Here is a tiny trained network, its code and every weight. The questions are about switching its units off for an input and a target symbol, where a switched-off unit gives its printed mean instead of its output.

import numpy as np


def w(rows, s, z=0):
    codes = np.array(rows[::2]) - 128.0
    scale = np.full(codes.shape[1], s)
    scale[-1] = z or s
    return codes * scale


def f(y):
    return y / 2 * (1 + np.tanh(0.7978845608 * (y + 0.044715 * y**3)))


def softmax(a):
    e = np.exp(a - a.max(-1, keepdims=True))
    return e / e.sum(-1, keepdims=True)


def log_softmax(a):
    a = a - a.max(-1, keepdims=True)
    return a - np.log(np.exp(a).sum(-1, keepdims=True))


def net(x, mask):
    ids = ['ΓΔΘΛΠΦΩαβεζημστψ'.index(c) for c in x.split()]
    T = len(ids)
    res = E[ids] + P[:T]
    q, k, v = (res @ M[0].T for M in (Q, K, V))
    z = softmax(np.where(np.tri(T) > 0, q @ k.T / 3**0.5, -1e9)) @ v
    res = res + np.where(mask[0], z, O[0][:, -1]) @ O[0][:, :-1]
    y = f(res @ A[0][:, :-1].T + A[0][:, -1])
    res = res + np.where(mask[1:13], y, B[0][:, -1]) @ B[0][:, :-1]
    return log_softmax(res[-1] @ U[:, :-1].T + U[:, -1])


Q, K, V, O, A, B = {}, {}, {}, {}, {}, {}
E = w([
[98,130,161],'Γ',
[127,79,141],'Δ',
[148,152,195],'Θ',
[123,219,138],'Λ',
[194,100,120],'Π',
[151,62,80],'Φ',
[102,109,154],'Ω',
[104,219,153],'α',
[142,225,174],'β',
[141,164,138],'ε',
[54,108,123],'ζ',
[185,89,108],'η',
[99,50,5],'μ',
[97,140,57],'σ',
[214,7,49],'τ',
[120,87,148],'ψ',
],0.017)
P = w([
[187,204,8],'0',
[54,89,145],'1',
[60,89,153],'2',
[115,126,149],'3',
[104,124,148],'4',
[104,126,153],'5',
],0.011)
Q[0] = w([
[64,48,255],'H1',
[173,140,122],'H1',
[164,144,114],'H1',
],0.014)
K[0] = w([
[191,247,29],'H1',
[205,82,236],'H1',
[17,157,174],'H1',
],0.011)
V[0] = w([
[14,253,115],'H1',
[247,125,184],'H1',
[155,230,199],'H1',
],0.013)
O[0] = w([
[150,246,80,255],'H1',
[198,86,212,95],'H1',
[254,150,105,144],'H1',
],0.015,0.0044)
A[0] = w([
[70,188,193,97],'N1',
[78,227,254,177],'N2',
[35,39,72,123],'N3',
[191,77,196,94],'N4',
[150,46,7,45],'N5',
[134,232,56,137],'N6',
[215,94,73,226],'N7',
[62,181,37,254],'N8',
[121,177,198,139],'N9',
[154,161,146,55],'N10',
[92,141,239,128],'N11',
[11,190,96,159],'N12',
],0.0071,0.0061)
B[0] = w([
[190,110,57,156],'N1',
[147,49,102,181],'N2',
[234,235,84,220],'N3',
[11,130,195,157],'N4',
[180,73,80,140],'N5',
[89,76,139,243],'N6',
[133,168,148,202],'N7',
[1,104,214,248],'N8',
[123,57,114,150],'N9',
[185,175,59,149],'N10',
[82,68,9,151],'N11',
[232,73,127,234],'N12',
],0.0061,0.016)
U = w([
[100,151,179,160],'Γ',
[144,88,120,149],'Δ',
[170,125,240,198],'Θ',
[139,135,80,147],'Λ',
[119,104,254,68],'Π',
[212,24,22,91],'Φ',
[104,132,167,253],'Ω',
[103,182,120,69],'α',
[204,111,79,48],'β',
[144,136,156,228],'ε',
[49,156,117,86],'ζ',
[141,81,195,106],'η',
[123,98,4,32],'μ',
[74,141,162,123],'σ',
[113,69,139,64],'τ',
[134,101,129,144],'ψ',
],0.0096,0.0058)

Each question gives the input, a string of symbols that net reads in full, and the target symbol t.
The units are the heads (3 rows each of Q, K, V and O) and the neurons (one row each of A and B). Each row of codes is followed by its name. A weight is (code - 128) times the scale printed after its matrix; where a second scale follows, it is the last column's (O, A, B and U).
mask holds one flag per unit, heads first, then neurons. A switched-off unit (its flag False) gives its mean, the last column of its rows in O or B, instead of its output. The means were averaged over made-up inputs and are rounded, as every weight is.
A unit's drop is (log p(t) with every unit on - log p(t) with that unit switched off) / (log p(t) with every unit on - log p(t) with every unit switched off).
The circuit of an input: a set's keep is (log p(t) with only the set's units on - log p(t) with every unit switched off) / (log p(t) with every unit on - log p(t) with every unit switched off). Starting from the 12 units with the biggest drops (on a tie, the unit counted first), units are removed one at a time, each time the one whose removal leaves the highest keep (on an exact tie, the one counted first), for as long as the keep stays at least 0.8.
circuit, biggest first: the units of the circuit, biggest drop first
most important unit: the unit with the biggest drop
k most important neurons: the k neurons with the biggest drops, biggest first
drop of u: that unit's drop, to one decimal
input τ Γ η μ Ω Θ, target τ: 2 most important neurons : (N11; N4)
input ζ β Λ ε ζ, target ζ: circuit, biggest first : (H1)
input Φ β Ω μ Δ, target Φ: circuit, biggest first : (H1; N8; N11; N3)
input μ Θ τ σ, target Φ: circuit, biggest first : (H1; N8; N3; N11)
input Φ Δ τ β σ, target Φ: 4 most important neurons : (N12; N3; N11; N4)
input τ Λ β η Ω, target τ: circuit, biggest first : (N11; H1)
input Φ Θ Θ Π ψ, target Φ: 2 most important neurons : (N8; N11)
input μ Θ Ω Θ Ω, target μ: 3 most important neurons : (N12; N3; N1)
input β Γ Δ Θ Θ, target β: 2 most important neurons : (N8; N10)
input α β τ Δ, target α: circuit, biggest first : (H1; N12; N8)
input α Φ α Ω, target α: circuit, biggest first : (H1; N12)
input τ β ε, target τ: circuit, biggest first : (N11; H1)
input Θ τ Λ Λ, target Φ: 2 most important neurons : (N8; N11)
input β Δ ψ, target β: circuit, biggest first : (H1)
input α β β, target α: 2 most important neurons : (N12; N8)
input τ ζ ζ, target τ: 3 most important neurons : (N11; N4; N12)
input ζ η Δ, target ζ: drop of N8 : 0.7
input α τ α, target α: drop of N4 : 0.0
input β μ τ Λ, target Φ: drop of N12 : 0.6
input Θ σ ζ Λ, target ζ: most important unit : N8
